Here is a tiny trained network, its code and every weight. The questions are about switching its units off for an input and a class, where a switched-off unit gives its printed mean instead of its output.

import numpy as np


def w(rows, s, z=0):
    codes = np.array(rows[::2]) - 128.0
    scale = np.full(codes.shape[1], s)
    scale[-1] = z or s
    return codes * scale


def f(y):
    return y / 2 * (1 + np.tanh(0.7978845608 * (y + 0.044715 * y**3)))


def log_softmax(a):
    a = a - a.max(-1, keepdims=True)
    return a - np.log(np.exp(a).sum(-1, keepdims=True))


def net(x, mask):
    res = np.array(x, float).reshape(1, 5) / 4 @ E
    y = f(res @ A[0][:, :-1].T + A[0][:, -1])
    res = res + np.where(mask, y, B[0][:, -1]) @ B[0][:, :-1]
    return log_softmax(res[-1] @ U[:, :-1].T + U[:, -1])


A, B = {}, {}
E = w([
[234,60,150,153,151,160,41,207,196,191,82],'x0',
[93,105,21,121,188,174,82,155,142,129,224],'x1',
[118,100,201,1,120,188,84,109,80,105,130],'x2',
[119,29,116,86,171,87,212,182,184,49,78],'x3',
[102,224,160,79,197,45,29,146,170,111,115],'x4',
],0.0093)
A[0] = w([
[91,204,162,83,208,35,79,157,183,108,123,12],'N1',
[159,159,179,137,95,84,150,131,109,127,50,171],'N2',
[141,44,108,140,58,190,177,127,84,138,132,32],'N3',
[161,155,204,141,125,108,164,114,121,118,72,143],'N4',
[107,125,206,41,127,205,122,129,95,66,119,92],'N5',
[206,102,151,128,141,135,60,196,182,205,105,34],'N6',
[97,187,84,208,112,95,157,187,183,106,122,40],'N7',
[115,122,199,148,81,78,157,97,114,103,125,46],'N8',
[122,89,125,106,156,94,172,172,139,73,117,43],'N9',
[157,126,139,52,137,149,100,141,67,88,112,34],'N10',
[117,68,109,82,174,110,184,149,159,80,87,29],'N11',
[99,122,98,158,209,116,97,155,134,112,179,90],'N12',
[132,69,111,102,166,104,175,171,151,79,93,83],'N13',
[160,83,162,70,149,188,92,128,100,149,94,146],'N14',
[124,84,172,66,152,172,106,140,89,103,195,76],'N15',
[129,88,79,160,62,202,187,142,112,132,137,45],'N16',
[148,237,110,152,82,211,84,103,77,214,129,23],'N17',
[49,162,38,107,178,200,138,123,144,80,181,111],'N18',
[152,97,70,106,205,197,110,194,138,163,186,148],'N19',
[159,137,104,255,143,61,160,139,173,172,91,128],'N20',
[50,184,104,92,118,58,178,37,45,32,188,6],'N21',
],0.0085,0.0017)
B[0] = w([
[30,236,164,168,130,254,90,19,155,75,28,224],'N1',
[142,89,121,31,30,106,71,57,146,113,191,187],'N2',
[61,213,156,153,138,222,96,35,191,80,9,194],'N3',
[146,75,102,67,53,122,34,82,161,139,192,179],'N4',
[184,196,59,140,170,91,209,149,80,65,193,198],'N5',
[133,58,186,109,206,62,201,115,156,149,83,220],'N6',
[194,200,68,147,135,113,180,159,88,85,173,183],'N7',
[168,60,122,85,86,117,124,114,164,145,134,166],'N8',
[46,151,155,193,100,144,86,213,71,189,160,177],'N9',
[148,192,57,150,157,117,148,91,108,98,156,166],'N10',
[46,147,166,212,94,136,108,196,69,231,195,194],'N11',
[91,127,102,74,82,127,103,85,136,99,159,176],'N12',
[68,109,162,146,104,143,119,196,79,146,179,191],'N13',
[191,174,85,130,169,54,204,150,146,113,161,181],'N14',
[153,152,116,147,102,122,141,135,118,80,178,181],'N15',
[74,196,177,112,144,187,137,61,159,59,84,191],'N16',
[72,143,173,188,111,138,115,203,58,214,177,212],'N17',
[153,34,131,65,70,88,84,69,165,144,143,214],'N18',
[101,66,112,71,93,88,99,87,166,143,147,210],'N19',
[149,137,73,146,160,103,178,137,121,47,194,212],'N20',
[185,36,177,154,217,52,183,156,187,177,78,248],'N21',
],0.0074,0.014)
U = w([
[87,191,163,138,151,191,112,91,148,78,48,89],'0',
[97,140,174,172,114,132,104,196,8,236,177,121],'1',
[201,171,33,142,169,94,173,153,86,55,178,129],'2',
[178,48,182,125,217,80,167,144,172,171,80,127],'3',
[157,62,99,54,43,111,74,100,156,134,161,104],'4',
[141,121,107,122,137,127,123,148,122,131,102,252],'5',
],0.011,0.0044)

Each question gives the input, the list of numbers given to net, and the class t.
The units are the neurons (one row each of A and B). Each row of codes is followed by its name. A weight is (code - 128) times the scale printed after its matrix; where a second scale follows, it is the last column's (A, B and U).
mask holds one flag per neuron, in row order. A switched-off neuron (its flag False) gives its mean, the last column of its row in B, instead of its output. The means were averaged over made-up inputs and are rounded, as every weight is.
A unit's drop is (log p(t) with every unit on - log p(t) with that unit switched off) / (log p(t) with every unit on - log p(t) with every unit switched off).
The circuit of an input: a set's keep is (log p(t) with only the set's units on - log p(t) with every unit switched off) / (log p(t) with every unit on - log p(t) with every unit switched off). Starting from the 12 units with the biggest drops (on a tie, the unit counted first), units are removed one at a time, each time the one whose removal leaves the highest keep (on an exact tie, the one counted first), for as long as the keep stays at least 0.8.
circuit, biggest first: the units of the circuit, biggest drop first
unit that matters most: the unit with the biggest drop
top k neurons: the k neurons with the biggest drops, biggest first
drop of u: that unit's drop, to one decimal
input [5,-4,4,-3,3], class 3: unit that matters most -> N6
input [-2,-1,-4,4,-2], class 1: top 2 neurons -> N5, N11
input [7,-6,8,3,-5], class 2: circuit, biggest first -> N5, N14
input [4,1,-1,4,-4], class 0: circuit, biggest first -> N21, N3
input [8,-8,-2,6,8], class 0: top 2 neurons -> N1, N21
input [6,-7,-6,0,-8], class 0: top 2 neurons -> N3, N16
input [-1,-4,1,1,3], class 4: top 4 neurons -> N3, N2, N4, N16
input [-4,7,7,-4,6], class 2: top 2 neurons -> N5, N10
input [6,7,-3,5,3], class 4: top 3 neurons -> N21, N19, N12
input [-4,-8,4,6,2], class 4: top 2 neurons -> N2, N4
input [8,-4,8,6,-4], class 2: top 3 neurons -> N5, N14, N21
input [-7,5,7,-3,-1], class 2: top 2 neurons -> N5, N15
input [-7,4,-6,1,6], class 3: top 2 neurons -> N21, N18
input [1,7,8,4,5], class 2: top 3 neurons -> N5, N10, N14
input [-6,-8,7,1,-3], class 4: top 4 neurons -> N4, N2, N8, N20
input [-4,1,-4,-4,-4], class 0: circuit, biggest first -> N16
input [-6,8,0,1,6], class 4: top 3 neurons -> N18, N12, N6
input [-8,-1,-7,5,7], class 3: top 2 neurons -> N21, N3
input [7,-5,-7,-2,-2], class 2: top 2 neurons -> N20, N21
input [4,7,-4,4,-8], class 0: unit that matters most -> N3
input [-5,-3,0,6,5], class 1: drop of N11 -> 0.6
input [7,7,-2,8,0], class 1: drop of N9 -> 0.2
input [-7,-6,-2,8,-4], class 1: drop of N9 -> 0.5
input [7,-6,3,8,1], class 1: drop of N21 -> 0.1
